Here is a tiny trained network, its code and every weight. The questions are about switching its units off for an input and a class, where a switched-off unit gives its printed mean instead of its output.

import numpy as np


def w(rows, s, z=0):
    codes = np.array(rows[::2]) - 128.0
    scale = np.full(codes.shape[1], s)
    scale[-1] = z or s
    return codes * scale


def f(y):
    return np.maximum(y, 0)


def log_softmax(a):
    a = a - a.max(-1, keepdims=True)
    return a - np.log(np.exp(a).sum(-1, keepdims=True))


def net(x, mask):
    res = np.array(x, float).reshape(1, 7) / 4 @ E
    y = f(res @ A[0][:, :-1].T + A[0][:, -1])
    res = res + np.where(mask, y, B[0][:, -1]) @ B[0][:, :-1]
    return log_softmax(res[-1] @ U[:, :-1].T + U[:, -1])


A, B = {}, {}
E = w([
[200,47,164,192,124,127,98,159,240],'x0',
[123,210,139,205,214,162,188,103,169],'x1',
[161,108,81,145,158,183,86,54,149],'x2',
[127,148,82,186,93,201,185,181,114],'x3',
[67,105,186,181,169,167,198,137,105],'x4',
[57,99,198,156,40,101,102,72,209],'x5',
[99,134,81,172,152,237,76,255,148],'x6',
],0.0088)
A[0] = w([
[147,166,143,60,102,9,153,127,132,159],'n1',
[68,118,246,137,147,58,102,75,199,199],'n2',
[97,108,58,127,3,194,81,167,143,167],'n3',
[138,150,143,186,177,191,95,108,236,180],'n4',
[149,99,125,38,186,106,116,232,46,255],'n5',
[7,109,212,161,135,122,173,91,104,202],'n6',
[138,60,131,71,60,138,43,43,167,130],'n7',
],0.014,0.003)
B[0] = w([
[133,123,100,78,28,69,118,143,127,223],'n1',
[201,69,214,78,129,156,80,145,188,253],'n2',
[202,151,75,107,8,123,78,117,165,208],'n3',
[98,147,55,207,155,199,68,150,104,219],'n4',
[111,153,55,231,157,190,34,141,162,213],'n5',
[162,143,162,103,40,186,242,64,122,221],'n6',
[87,184,51,128,126,36,131,161,85,241],'n7',
],0.012,0.02)
U = w([
[92,89,210,62,143,169,254,83,125,61],'0',
[120,50,154,51,164,48,90,183,187,1],'1',
[142,163,68,55,17,97,152,129,142,108],'2',
[190,63,153,96,114,199,86,159,248,150],'3',
[61,170,46,148,159,172,114,163,117,225],'4',
],0.0087,0.003)

Each question gives the input, the list of numbers given to net, and the class t.
The units are the neurons (one row each of A and B). Each row of codes is followed by its name. A weight is (code - 128) times the scale printed after its matrix; where a second scale follows, it is the last column's (A, B and U).
mask holds one flag per neuron, in row order. A switched-off neuron (its flag False) gives its mean, the last column of its row in B, instead of its output. The means were averaged over made-up inputs and are rounded, as every weight is.
A unit's drop is (log p(t) with every unit on - log p(t) with that unit switched off) / (log p(t) with every unit on - log p(t) with every unit switched off).
The circuit of an input: a set's keep is (log p(t) with only the set's units on - log p(t) with every unit switched off) / (log p(t) with every unit on - log p(t) with every unit switched off). Starting from all 7 units, units are removed one at a time, each time the one whose removal leaves the highest keep (on an exact tie, the one counted first), for as long as the keep stays at least 0.8.
units of the circuit, in order: the units of the circuit, biggest drop first
k most important neurons: the k neurons with the biggest drops, biggest first
drop of u: that unit's drop, to one decimal
input [3,-2,-8,-3,1,1,-2], class 3: units of the circuit, in order -> n2
input [6,-3,-1,-4,0,4,-2], class 1: units of the circuit, in order -> n2, n7, n3
input [1,-2,2,3,1,7,8], class 2: 2 most important neurons -> n3, n2
input [8,6,-5,5,-1,-3,4], class 4: 2 most important neurons -> n2, n4
input [8,-7,2,-3,4,2,0], class 1: 2 most important neurons -> n7, n6
input [1,-7,-3,-4,6,-5,-4], class 3: 3 most important neurons -> n5, n7, n4
input [-8,1,8,6,-8,-5,5], class 4: 2 most important neurons -> n2, n5
input [-3,0,-2,-6,8,-2,2], class 3: 2 most important neurons -> n5, n7
input [5,-5,-3,-6,2,-7,2], class 4: 2 most important neurons -> n2, n5
input [-3,8,-7,-6,-2,5,-6], class 3: 2 most important neurons -> n2, n7
input [1,7,3,4,-2,0,-7], class 3: 2 most important neurons -> n7, n5
input [4,2,0,-4,3,-8,-1], class 4: drop of n2 -> 0.9
input [3,3,-3,-5,4,5,-7], class 3: drop of n2 -> 6.7
input [5,5,5,-1,2,5,8], class 4: units of the circuit, in order -> n4
input [-5,5,2,5,6,8,1], class 0: drop of n6 -> 0.3
input [4,1,8,-4,4,-8,1], class 4: drop of n2 -> 0.2
input [8,0,-8,1,-3,-4,6], class 4: 2 most important neurons -> n2, n5
